Below is a small trained network, with its code and all its weights. Each question gives an input and a class and asks what happens when units are switched off, that is, made to give their printed mean instead of their output.

import numpy as np


def w(rows, s, z=0):
    codes = np.array(rows[::2]) - 128.0
    scale = np.full(codes.shape[1], s)
    scale[-1] = z or s
    return codes * scale


def norm(h):
    return h / np.sqrt((h * h).mean(-1, keepdims=True) + 1e-5)


def f(y):
    return y / 2 * (1 + np.tanh(0.7978845608 * (y + 0.044715 * y**3)))


def log_softmax(a):
    a = a - a.max(-1, keepdims=True)
    return a - np.log(np.exp(a).sum(-1, keepdims=True))


def net(x, mask):
    res = np.array(x, float).reshape(1, 5) / 4 @ E
    u = 0
    for l in range(3):
        y = f(norm(res) @ A[l][:, :-1].T + A[l][:, -1])
        res = res + np.where(mask[u : u + 3], y, B[l][:, -1]) @ B[l][:, :-1]
        u += 3
    return log_softmax(norm(res)[-1] @ U[:, :-1].T + U[:, -1])


A, B = {}, {}
E = w([
[107,255,120,11,55],'x0',
[6,110,215,105,29],'x1',
[133,147,144,139,136],'x2',
[110,134,120,136,133],'x3',
[144,137,144,132,128],'x4',
],0.0093)
A[0] = w([
[63,45,228,178,87,3],'L0N1',
[172,255,32,105,121,89],'L0N2',
[106,93,224,155,173,181],'L0N3',
],0.0084,0.0038)
B[0] = w([
[66,115,2,199,41,232],'L0N1',
[251,95,78,107,35,255],'L0N2',
[121,77,45,158,111,210],'L0N3',
],0.0089,0.0052)
A[1] = w([
[29,60,86,128,119,2],'L1N1',
[124,130,52,193,255,29],'L1N2',
[138,71,212,144,132,123],'L1N3',
],0.0067,0.0016)
B[1] = w([
[199,129,129,210,114,231],'L1N1',
[105,195,254,39,203,253],'L1N2',
[15,222,77,160,91,106],'L1N3',
],0.0093,0.0027)
A[2] = w([
[59,162,249,58,82,255],'L2N1',
[104,182,125,109,40,162],'L2N2',
[199,98,101,157,206,201],'L2N3',
],0.012,0.0029)
B[2] = w([
[69,76,107,186,220,221],'L2N1',
[157,100,228,81,249,237],'L2N2',
[48,108,200,104,181,254],'L2N3',
],0.012,0.0071)
U = w([
[62,89,202,96,251,196],'0',
[237,172,122,32,122,225],'1',
[119,163,86,123,72,2],'2',
[106,223,70,140,125,23],'3',
[86,231,73,127,97,7],'4',
[104,206,92,127,89,10],'5',
[48,76,75,212,59,245],'6',
],0.016,0.0058)

Each question gives the input, the list of numbers given to net, and the class t.
The units are the neurons (one row each of A and B). Each row of codes is followed by its name. A weight is (code - 128) times the scale printed after its matrix; where a second scale follows, it is the last column's (A, B and U).
mask holds one flag per neuron, layer by layer. A switched-off neuron (its flag False) gives its mean, the last column of its row in B, instead of its output. The means were averaged over made-up inputs and are rounded, as every weight is.
A unit's drop is (log p(t) with every unit on - log p(t) with that unit switched off) / (log p(t) with every unit on - log p(t) with every unit switched off).
The circuit of an input: a set's keep is (log p(t) with only the set's units on - log p(t) with every unit switched off) / (log p(t) with every unit on - log p(t) with every unit switched off). Starting from all 9 units, units are removed one at a time, each time the one whose removal leaves the highest keep (on an exact tie, the one counted first), for as long as the keep stays at least 0.8.
units of the circuit, in order: the units of the circuit, biggest drop first
top k neurons: the k neurons with the biggest drops, biggest first
top k neurons in layer l: the k neurons of layer l with the biggest drops, biggest first
drop when u is switched off: that unit's drop, to one decimal
input [0,6,-6,5,-1], class 6: units of the circuit, in order : (L0N1)
input [5,0,-6,-4,-7], class 1: top 2 neurons : (L0N2, L2N3)
input [-7,1,3,8,-8], class 6: top 2 neurons in layer 0 : (L0N1, L0N3)
input [1,-6,-3,8,7], class 1: top 3 neurons : (L0N2, L2N1, L2N2)
input [0,1,-8,-2,-6], class 6: top 2 neurons : (L2N2, L0N2)
input [-8,2,-1,2,-4], class 6: top 2 neurons : (L2N2, L0N1)
input [1,0,2,2,1], class 1: drop when L0N2 is switched off : 0.2
input [2,-5,6,1,0], class 1: drop when L0N2 is switched off : 0.7
input [1,-4,2,0,-7], class 1: drop when L0N2 is switched off : 1.1
input [3,-6,7,8,7], class 1: drop when L0N2 is switched off : 0.3
